Below is a small trained network, with its code and all its weights. Each question gives an input and a target symbol and asks what happens when units are switched off, that is, made to give their printed mean instead of their output.

import numpy as np


def w(rows, s, z=0):
    codes = np.array(rows[::2]) - 128.0
    scale = np.full(codes.shape[1], s)
    scale[-1] = z or s
    return codes * scale


def f(y):
    return np.maximum(y, 0)


def softmax(a):
    e = np.exp(a - a.max(-1, keepdims=True))
    return e / e.sum(-1, keepdims=True)


def log_softmax(a):
    a = a - a.max(-1, keepdims=True)
    return a - np.log(np.exp(a).sum(-1, keepdims=True))


def net(x, mask):
    ids = ['γεζλμπτφψ'.index(c) for c in x.split()]
    T = len(ids)
    res = E[ids] + P[:T]
    q, k, v = (res @ M[0].T for M in (Q, K, V))
    z = softmax(np.where(np.tri(T) > 0, q @ k.T / 4**0.5, -1e9)) @ v
    res = res + np.where(mask[0], z, O[0][:, -1]) @ O[0][:, :-1]
    y = f(res @ A[0][:, :-1].T + A[0][:, -1])
    res = res + np.where(mask[1:17], y, B[0][:, -1]) @ B[0][:, :-1]
    return log_softmax(res[-1] @ U[:, :-1].T + U[:, -1])


Q, K, V, O, A, B = {}, {}, {}, {}, {}, {}
E = w([
[94,180,220,31,210],'γ',
[159,138,61,100,2],'ε',
[95,98,52,151,201],'ζ',
[189,84,207,55,120],'λ',
[64,203,148,211,48],'μ',
[76,171,160,39,80],'π',
[155,140,40,136,145],'τ',
[75,54,80,162,180],'φ',
[41,61,188,235,182],'ψ',
],0.0097)
P = w([
[253,136,162,89,156],'0',
[210,132,161,97,138],'1',
[173,131,160,109,121],'2',
[134,130,159,118,117],'3',
[121,134,163,121,101],'4',
[94,142,159,145,106],'5',
[82,136,171,147,97],'6',
[66,143,174,162,87],'7',
[57,165,167,163,116],'8',
],0.0055)
Q[0] = w([
[200,59,6,144,106],'h1',
[49,59,173,70,105],'h1',
[171,129,26,198,110],'h1',
[112,179,218,52,78],'h1',
],0.02)
K[0] = w([
[222,32,54,13,117],'h1',
[72,5,177,149,91],'h1',
[152,142,18,43,137],'h1',
[108,146,223,173,20],'h1',
],0.014)
V[0] = w([
[128,69,159,246,233],'h1',
[100,248,108,87,161],'h1',
[132,161,219,195,120],'h1',
[255,211,95,235,71],'h1',
],0.008)
O[0] = w([
[150,254,133,143,154,97],'h1',
[120,73,138,32,104,176],'h1',
[176,156,196,117,159,252],'h1',
[83,97,202,199,50,176],'h1',
],0.0095,0.0023)
A[0] = w([
[243,117,62,123,93,130],'n1',
[146,97,162,125,148,81],'n2',
[79,138,30,178,106,130],'n3',
[153,117,90,134,101,99],'n4',
[133,6,153,193,233,129],'n5',
[131,135,45,127,80,128],'n6',
[184,134,58,119,105,89],'n7',
[93,118,171,112,131,123],'n8',
[134,118,102,99,84,127],'n9',
[139,115,135,100,178,2],'n10',
[136,154,117,117,118,48],'n11',
[94,106,76,96,95,139],'n12',
[167,181,130,128,116,57],'n13',
[143,147,131,107,165,88],'n14',
[178,133,75,127,81,69],'n15',
[159,134,211,126,115,71],'n16',
],0.013,0.0042)
B[0] = w([
[111,234,63,71,139,168],'n1',
[129,73,117,148,103,155],'n2',
[178,31,59,208,88,203],'n3',
[76,134,114,127,171,149],'n4',
[94,252,49,29,162,171],'n5',
[58,118,57,108,141,185],'n6',
[139,206,158,70,95,146],'n7',
[155,139,175,112,77,219],'n8',
[189,162,124,166,149,192],'n9',
[68,49,140,76,123,148],'n10',
[148,91,107,146,135,137],'n11',
[214,155,169,140,140,220],'n12',
[126,113,140,192,206,176],'n13',
[67,65,138,85,182,180],'n14',
[51,149,77,103,136,148],'n15',
[79,144,122,192,76,253],'n16',
],0.018,0.0053)
U = w([
[56,201,9,46,78,181],'γ',
[114,29,59,153,80,146],'ε',
[121,2,100,170,94,86],'ζ',
[37,148,176,130,11,152],'λ',
[227,119,168,77,106,188],'μ',
[45,51,130,44,104,87],'π',
[87,122,118,91,84,4],'τ',
[74,166,149,148,179,142],'φ',
[92,116,121,103,87,8],'ψ',
],0.0044,0.0043)

Each question gives the input, a string of symbols that net reads in full, and the target symbol t.
The units are the heads (4 rows each of Q, K, V and O) and the neurons (one row each of A and B). Each row of codes is followed by its name. A weight is (code - 128) times the scale printed after its matrix; where a second scale follows, it is the last column's (O, A, B and U).
mask holds one flag per unit, heads first, then neurons. A switched-off unit (its flag False) gives its mean, the last column of its rows in O or B, instead of its output. The means were averaged over made-up inputs and are rounded, as every weight is.
A unit's drop is (log p(t) with every unit on - log p(t) with that unit switched off) / (log p(t) with every unit on - log p(t) with every unit switched off).
The circuit of an input: a set's keep is (log p(t) with only the set's units on - log p(t) with every unit switched off) / (log p(t) with every unit on - log p(t) with every unit switched off). Starting from the 12 units with the biggest drops (on a tie, the unit counted first), units are removed one at a time, each time the one whose removal leaves the highest keep (on an exact tie, the one counted first), for as long as the keep stays at least 0.8.
circuit, biggest first: the units of the circuit, biggest drop first
top k neurons: the k neurons with the biggest drops, biggest first
drop when u is switched off: that unit's drop, to one decimal
input ε ζ ε γ π τ π τ, target ε: circuit, biggest first => (n3; h1)
input φ π π π τ π μ μ γ, target λ: circuit, biggest first => (h1; n16; n8)
input π τ λ τ μ τ, target ζ: top 2 neurons => (n3; n5)
input π μ γ π τ, target γ: top 2 neurons => (n1; n6)
input λ τ π λ π τ, target ε: circuit, biggest first => (h1; n3)
input μ ζ π ψ τ γ π, target φ: top neuron => (n13)
input τ ε φ γ ζ λ, target γ: top 2 neurons => (n1; n5)
input τ λ λ λ λ, target γ: circuit, biggest first => (h1; n5; n1)
input ε τ λ π π μ ψ λ, target φ: top 2 neurons => (n13; n3)
input ε μ π ψ τ μ λ, target λ: top 2 neurons => (n16; n3)
input ε τ ζ, target γ: drop when n5 is switched off => 1.9
input γ μ π, target λ: drop when n9 is switched off => 0.0
input λ ψ τ γ λ, target φ: drop when h1 is switched off => 1.2
